Below is a small trained network, with its code and all its weights. Each question gives an input and a class and asks what happens when units are switched off, that is, made to give their printed mean instead of their output.

import numpy as np


def w(rows, s, z=0):
    codes = np.array(rows[::2]) - 128.0
    scale = np.full(codes.shape[1], s)
    scale[-1] = z or s
    return codes * scale


def f(y):
    return y / 2 * (1 + np.tanh(0.7978845608 * (y + 0.044715 * y**3)))


def log_softmax(a):
    a = a - a.max(-1, keepdims=True)
    return a - np.log(np.exp(a).sum(-1, keepdims=True))


def net(x, mask):
    res = np.array(x, float).reshape(1, 6) / 4 @ E
    y = f(res @ A[0][:, :-1].T + A[0][:, -1])
    res = res + np.where(mask, y, B[0][:, -1]) @ B[0][:, :-1]
    return log_softmax(res[-1] @ U[:, :-1].T + U[:, -1])


A, B = {}, {}
E = w([
[118,101,157,128,24,164,128],'x0',
[150,208,144,133,164,82,153],'x1',
[45,106,187,153,180,172,137],'x2',
[110,164,192,33,112,77,54],'x3',
[46,85,119,88,142,147,86],'x4',
[51,74,149,171,53,56,254],'x5',
],0.0099)
A[0] = w([
[133,196,90,87,189,137,74,150],'n1',
[148,107,106,86,71,125,106,243],'n2',
[227,106,30,144,133,159,66,245],'n3',
[100,52,218,76,83,148,75,156],'n4',
[66,101,118,55,41,124,103,106],'n5',
[252,60,42,148,65,165,110,161],'n6',
[227,72,70,87,75,197,99,132],'n7',
[125,109,157,51,2,82,173,234],'n8',
[77,133,97,57,29,68,158,212],'n9',
[167,159,92,175,60,101,190,254],'n10',
[68,100,50,91,108,115,135,84],'n11',
[130,193,82,154,215,154,194,219],'n12',
[204,124,161,188,67,45,196,148],'n13',
[115,135,220,127,155,253,101,249],'n14',
[176,148,145,120,37,71,198,133],'n15',
[203,204,84,83,209,122,64,205],'n16',
[88,108,98,233,198,58,193,177],'n17',
[148,93,146,97,39,67,160,211],'n18',
[95,163,136,49,192,112,58,195],'n19',
],0.01,0.0048)
B[0] = w([
[161,118,164,124,207,42,127,204],'n1',
[92,219,84,198,93,98,65,185],'n2',
[212,121,63,136,182,124,51,220],'n3',
[46,164,138,58,111,151,71,197],'n4',
[89,192,210,154,124,175,17,185],'n5',
[234,171,36,99,78,161,92,212],'n6',
[135,166,40,105,102,136,32,196],'n7',
[88,209,216,201,76,101,48,234],'n8',
[69,203,189,228,136,236,40,212],'n9',
[215,237,107,191,82,114,187,226],'n10',
[162,111,167,132,146,206,115,151],'n11',
[187,50,130,151,202,163,168,189],'n12',
[143,229,136,194,87,110,234,227],'n13',
[116,32,100,46,122,124,110,202],'n14',
[132,189,209,254,52,49,172,212],'n15',
[231,97,130,132,182,18,134,250],'n16',
[106,115,134,130,195,234,193,212],'n17',
[143,218,170,224,65,108,87,211],'n18',
[87,90,186,108,193,1,98,218],'n19',
],0.0091,0.015)
U = w([
[205,144,9,129,120,160,93,84],'0',
[70,161,189,133,131,159,70,26],'1',
[66,74,141,65,128,163,110,251],'2',
[150,188,167,180,89,123,182,84],'3',
[157,92,112,166,219,224,238,151],'4',
[178,106,162,112,201,78,138,142],'5',
],0.014,0.0033)

Each question gives the input, the list of numbers given to net, and the class t.
The units are the neurons (one row each of A and B). Each row of codes is followed by its name. A weight is (code - 128) times the scale printed after its matrix; where a second scale follows, it is the last column's (A, B and U).
mask holds one flag per neuron, in row order. A switched-off neuron (its flag False) gives its mean, the last column of its row in B, instead of its output. The means were averaged over made-up inputs and are rounded, as every weight is.
A unit's drop is (log p(t) with every unit on - log p(t) with that unit switched off) / (log p(t) with every unit on - log p(t) with every unit switched off).
The circuit of an input: a set's keep is (log p(t) with only the set's units on - log p(t) with every unit switched off) / (log p(t) with every unit on - log p(t) with every unit switched off). Starting from the 12 units with the biggest drops (on a tie, the unit counted first), units are removed one at a time, each time the one whose removal leaves the highest keep (on an exact tie, the one counted first), for as long as the keep stays at least 0.8.
units of the circuit, in order: the units of the circuit, biggest drop first
top k neurons: the k neurons with the biggest drops, biggest first
drop of u: that unit's drop, to one decimal
input [7,-5,0,-5,2,0], class 0: units of the circuit, in order : (n6)
input [-1,8,2,-7,-2,7], class 4: top 2 neurons : (n17; n12)
input [-3,-8,1,-1,-6,2], class 0: units of the circuit, in order : (n15; n8)
input [7,-6,-4,-5,8,0], class 0: top 3 neurons : (n6; n7; n19)
input [7,1,-8,8,2,-7], class 1: top 2 neurons : (n19; n5)
input [4,-5,-5,-2,4,4], class 1: top 3 neurons : (n5; n9; n16)
input [0,-3,-3,3,3,-7], class 5: top 2 neurons : (n19; n1)
input [5,6,-7,5,-4,-5], class 0: top 2 neurons : (n3; n7)
input [-2,-8,7,8,-4,-4], class 2: top 2 neurons : (n4; n14)
input [3,-7,4,8,-8,-3], class 1: drop of n3 : 0.0
input [4,-3,8,4,5,-7], class 2: drop of n14 : 0.2
input [-2,1,-4,-6,5,4], class 4: drop of n17 : 0.2
input [-5,-8,-1,-4,-5,2], class 0: drop of n6 : 0.4
input [0,-4,7,-6,7,8], class 4: units of the circuit, in order : (n17)
